Here is a tiny trained network, its code and every weight. The questions are about switching its units off for an input and a target symbol, where a switched-off unit gives its printed mean instead of its output.

import numpy as np


def w(rows, s, z=0):
    codes = np.array(rows[::2]) - 128.0
    scale = np.full(codes.shape[1], s)
    scale[-1] = z or s
    return codes * scale


def norm(h):
    return h / np.sqrt((h * h).mean(-1, keepdims=True) + 1e-5)


def f(y):
    return y / 2 * (1 + np.tanh(0.7978845608 * (y + 0.044715 * y**3)))


def softmax(a):
    e = np.exp(a - a.max(-1, keepdims=True))
    return e / e.sum(-1, keepdims=True)


def log_softmax(a):
    a = a - a.max(-1, keepdims=True)
    return a - np.log(np.exp(a).sum(-1, keepdims=True))


def net(x, mask):
    ids = ['ΔΞΣβεζημ'.index(c) for c in x.split()]
    T = len(ids)
    res = E[ids] + P[:T]
    u = 0
    for l in range(2):
        r = norm(res)
        for j in range(3):
            rows = slice(2 * j, 2 * j + 2)
            q, k, v = (r @ M[l][rows].T for M in (Q, K, V))
            z = softmax(np.where(np.tri(T) > 0, q @ k.T / 2**0.5, -1e9)) @ v
            o = O[l][rows]
            res = res + np.where(mask[u + j], z, o[:, -1]) @ o[:, :-1]
        u += 3
        y = f(norm(res) @ A[l][:, :-1].T + A[l][:, -1])
        res = res + np.where(mask[u : u + 16], y, B[l][:, -1]) @ B[l][:, :-1]
        u += 16
    return log_softmax(norm(res)[-1] @ U[:, :-1].T + U[:, -1])


Q, K, V, O, A, B = {}, {}, {}, {}, {}, {}
E = w([
[199,105,251,130,145,29],'Δ',
[72,116,147,165,127,189],'Ξ',
[75,138,126,94,135,188],'Σ',
[116,75,108,239,85,162],'β',
[87,98,123,5,74,74],'ε',
[145,69,103,184,162,118],'ζ',
[63,102,94,140,120,154],'η',
[97,113,179,130,157,173],'μ',
],0.016)
P = w([
[110,118,119,136,117,66],'0',
[100,70,32,129,250,244],'1',
[132,74,130,137,69,142],'2',
[100,89,44,145,202,151],'3',
[142,82,169,140,63,119],'4',
[119,133,87,138,150,154],'5',
],0.012)
Q[0] = w([
[116,59,97,54,181,131],'L0H1',
[132,15,123,220,155,139],'L0H1',
[90,115,68,143,194,148],'L0H2',
[16,3,145,105,126,111],'L0H2',
[107,27,133,146,121,184],'L0H3',
[88,41,139,41,108,114],'L0H3',
],0.0068)
K[0] = w([
[125,96,141,86,72,110],'L0H1',
[154,79,147,139,63,178],'L0H1',
[134,59,103,74,86,134],'L0H2',
[151,99,180,153,1,137],'L0H2',
[93,75,142,128,132,130],'L0H3',
[85,109,160,144,77,136],'L0H3',
],0.0093)
V[0] = w([
[93,122,125,111,114,1],'L0H1',
[103,159,93,153,136,65],'L0H1',
[168,219,139,113,153,147],'L0H2',
[102,119,88,109,33,105],'L0H2',
[161,109,124,89,60,84],'L0H3',
[98,141,149,80,185,134],'L0H3',
],0.0059)
O[0] = w([
[227,165,95,179,102,126,107],'L0H1',
[95,112,199,192,199,3,100],'L0H1',
[108,88,200,26,134,97,2],'L0H2',
[205,242,128,90,59,194,167],'L0H2',
[84,130,155,136,130,91,74],'L0H3',
[64,129,122,139,156,129,133],'L0H3',
],0.0044,0.0056)
A[0] = w([
[105,172,176,195,162,152,153],'L0N1',
[149,90,109,65,87,112,169],'L0N2',
[42,107,117,116,81,199,81],'L0N3',
[74,203,165,84,140,128,150],'L0N4',
[228,103,109,171,162,83,112],'L0N5',
[46,79,165,180,141,153,122],'L0N6',
[221,132,255,111,205,51,4],'L0N7',
[154,169,119,106,95,174,128],'L0N8',
[113,148,223,131,148,131,121],'L0N9',
[92,79,197,86,141,173,80],'L0N10',
[86,161,125,164,166,32,85],'L0N11',
[154,81,113,177,102,163,55],'L0N12',
[103,104,193,103,222,154,67],'L0N13',
[148,125,142,107,213,181,162],'L0N14',
[118,53,93,211,111,148,115],'L0N15',
[130,90,86,64,113,90,183],'L0N16',
],0.009,0.0031)
B[0] = w([
[143,152,96,73,152,145,171],'L0N1',
[113,72,118,199,194,199,139],'L0N2',
[175,105,185,138,167,156,254],'L0N3',
[112,122,101,152,11,76,126],'L0N4',
[109,137,124,90,2,210,147],'L0N5',
[80,186,42,119,125,60,236],'L0N6',
[36,159,42,163,205,194,161],'L0N7',
[140,90,124,133,151,48,137],'L0N8',
[147,193,123,67,106,184,134],'L0N9',
[195,149,101,146,82,115,161],'L0N10',
[227,75,95,114,150,129,127],'L0N11',
[105,163,125,100,136,83,177],'L0N12',
[116,72,131,62,104,118,154],'L0N13',
[85,98,48,201,140,148,176],'L0N14',
[139,125,177,33,186,149,252],'L0N15',
[106,179,135,173,175,173,140],'L0N16',
],0.0061,0.008)
Q[1] = w([
[128,130,215,116,89,109],'L1H1',
[133,121,126,103,135,213],'L1H1',
[120,184,218,143,119,136],'L1H2',
[145,44,247,66,49,179],'L1H2',
[150,81,254,94,121,188],'L1H3',
[80,99,28,99,177,243],'L1H3',
],0.0094)
K[1] = w([
[89,117,83,159,89,60],'L1H1',
[167,209,113,100,78,132],'L1H1',
[105,88,126,147,84,81],'L1H2',
[149,156,69,129,81,60],'L1H2',
[142,171,97,119,144,30],'L1H3',
[133,115,248,110,111,96],'L1H3',
],0.012)
V[1] = w([
[133,158,184,103,131,107],'L1H1',
[140,135,145,140,57,93],'L1H1',
[111,78,139,107,57,137],'L1H2',
[213,43,95,165,138,144],'L1H2',
[70,191,163,169,167,154],'L1H3',
[119,114,104,3,145,118],'L1H3',
],0.012)
O[1] = w([
[73,22,107,163,161,95,52],'L1H1',
[61,82,174,120,195,254,3],'L1H1',
[159,54,28,149,140,162,84],'L1H2',
[135,68,120,58,61,157,127],'L1H2',
[227,75,154,66,211,192,147],'L1H3',
[93,130,133,225,87,186,206],'L1H3',
],0.0093,0.0062)
A[1] = w([
[233,172,135,77,188,115,204],'L1N1',
[121,111,66,91,174,96,134],'L1N2',
[49,89,123,131,139,139,119],'L1N3',
[132,78,223,46,189,67,58],'L1N4',
[158,43,118,73,208,179,211],'L1N5',
[69,45,92,3,136,145,91],'L1N6',
[112,37,200,112,51,157,255],'L1N7',
[158,124,88,52,137,130,144],'L1N8',
[231,139,116,191,86,148,151],'L1N9',
[221,104,119,102,118,191,135],'L1N10',
[110,183,4,121,138,134,196],'L1N11',
[111,44,119,198,237,156,81],'L1N12',
[75,83,80,210,76,135,171],'L1N13',
[91,92,120,210,133,196,165],'L1N14',
[56,74,85,109,131,189,196],'L1N15',
[178,196,125,134,134,4,118],'L1N16',
],0.011,0.0044)
B[1] = w([
[116,99,56,113,150,95,220],'L1N1',
[106,129,137,115,97,152,161],'L1N2',
[100,113,142,161,183,129,143],'L1N3',
[123,138,182,150,128,2,147],'L1N4',
[137,150,205,183,34,104,207],'L1N5',
[114,146,139,92,153,164,166],'L1N6',
[155,131,89,96,167,129,152],'L1N7',
[92,112,148,134,133,125,175],'L1N8',
[138,172,115,119,169,125,175],'L1N9',
[105,142,141,161,193,127,178],'L1N10',
[152,122,169,137,124,131,249],'L1N11',
[204,82,69,176,86,123,172],'L1N12',
[104,142,139,90,161,122,206],'L1N13',
[95,79,96,107,111,89,201],'L1N14',
[142,98,163,142,164,148,197],'L1N15',
[131,110,127,113,120,194,171],'L1N16',
],0.013,0.011)
U = w([
[118,132,149,94,158,41,209],'Δ',
[144,182,82,160,255,152,88],'Ξ',
[164,95,102,212,99,127,210],'Σ',
[98,120,207,129,177,201,108],'β',
[31,44,68,155,210,148,4],'ε',
[112,100,49,51,119,168,222],'ζ',
[150,215,121,129,75,167,143],'η',
[4,186,99,183,133,100,55],'μ',
],0.0088,0.0018)

Each question gives the input, a string of symbols that net reads in full, and the target symbol t.
The units are the heads (2 rows each of Q, K, V and O) and the neurons (one row each of A and B). Each row of codes is followed by its name. A weight is (code - 128) times the scale printed after its matrix; where a second scale follows, it is the last column's (O, A, B and U).
mask holds one flag per unit, layer by layer, with each layer's heads first. A switched-off unit (its flag False) gives its mean, the last column of its rows in O or B, instead of its output. The means were averaged over made-up inputs and are rounded, as every weight is.
A unit's drop is (log p(t) with every unit on - log p(t) with that unit switched off) / (log p(t) with every unit on - log p(t) with every unit switched off).
The circuit of an input: a set's keep is (log p(t) with only the set's units on - log p(t) with every unit switched off) / (log p(t) with every unit on - log p(t) with every unit switched off). Starting from the 12 units with the biggest drops (on a tie, the unit counted first), units are removed one at a time, each time the one whose removal leaves the highest keep (on an exact tie, the one counted first), for as long as the keep stays at least 0.8.
units of the circuit, in order: the units of the circuit, biggest drop first
k most important neurons: the k neurons with the biggest drops, biggest first
k most important neurons of layer l: the k neurons of layer l with the biggest drops, biggest first
heads that matter: for each layer, one digit per head in row order, 1 if its drop is at least 0.15 and else 0, layers parted by /
input Δ μ Δ Ξ μ, target Δ: units of the circuit, in order => L1H3, L0N15
input ζ η β Δ Ξ, target ζ: units of the circuit, in order => L1H2, L1N7
input ζ Ξ ζ μ ζ Σ, target μ: units of the circuit, in order => L1H3, L0N15
input β ε ε μ ε Σ, target η: most important neuron => L0N2
input Σ Ξ Ξ μ, target Σ: units of the circuit, in order => L1N5, L1N12
input ζ ε η, target ζ: 2 most important neurons => L0N14, L0N3
input Δ Δ Ξ, target Δ: units of the circuit, in order => L0N7, L1H3, L0N15, L1N4
input Ξ Ξ Δ ε Δ μ, target Δ: units of the circuit, in order => L0N7, L1H3, L1N5, L1N1
input ε η ε, target ε: 4 most important neurons => L0N6, L0N14, L0N7, L0N2
input Ξ η ζ μ Σ Δ, target β: 4 most important neurons => L0N7, L0N14, L0N3, L0N6
input η Σ Ξ β μ Δ, target ε: heads that matter => 000 / 101
input β Σ β, target β: 2 most important neurons => L0N14, L0N15
input Σ ε β ζ, target ζ: heads that matter => 000 / 101
input Ξ Ξ Ξ, target Ξ: heads that matter => 000 / 001
input ε ε μ, target ε: 4 most important neurons => L0N7, L0N3, L0N14, L0N11
input Ξ Ξ μ η Ξ Ξ, target Σ: heads that matter => 000 / 001
input Σ ε Σ η, target β: most important neuron => L0N15
input ε ε Σ, target ε: 3 most important neurons => L0N6, L0N7, L0N14
input ε η ζ Ξ Ξ, target ε: 3 most important neurons => L0N7, L0N14, L0N11
input Ξ Σ μ η Σ ε, target β: most important neuron => L0N2
input β η ε Ξ, target η: heads that matter => 000 / 101
input Ξ Σ Ξ Σ, target Σ: 2 most important neurons => L0N14, L0N15
input ε η β η η, target ε: heads that matter => 110 / 101
input μ Ξ Ξ Σ ε ε, target η: 3 most important neurons => L0N6, L0N15, L0N16
input β Ξ Ξ, target β: 2 most important neurons of layer 0 => L0N3, L0N5
input μ Ξ Δ, target μ: 2 most important neurons => L0N5, L0N7
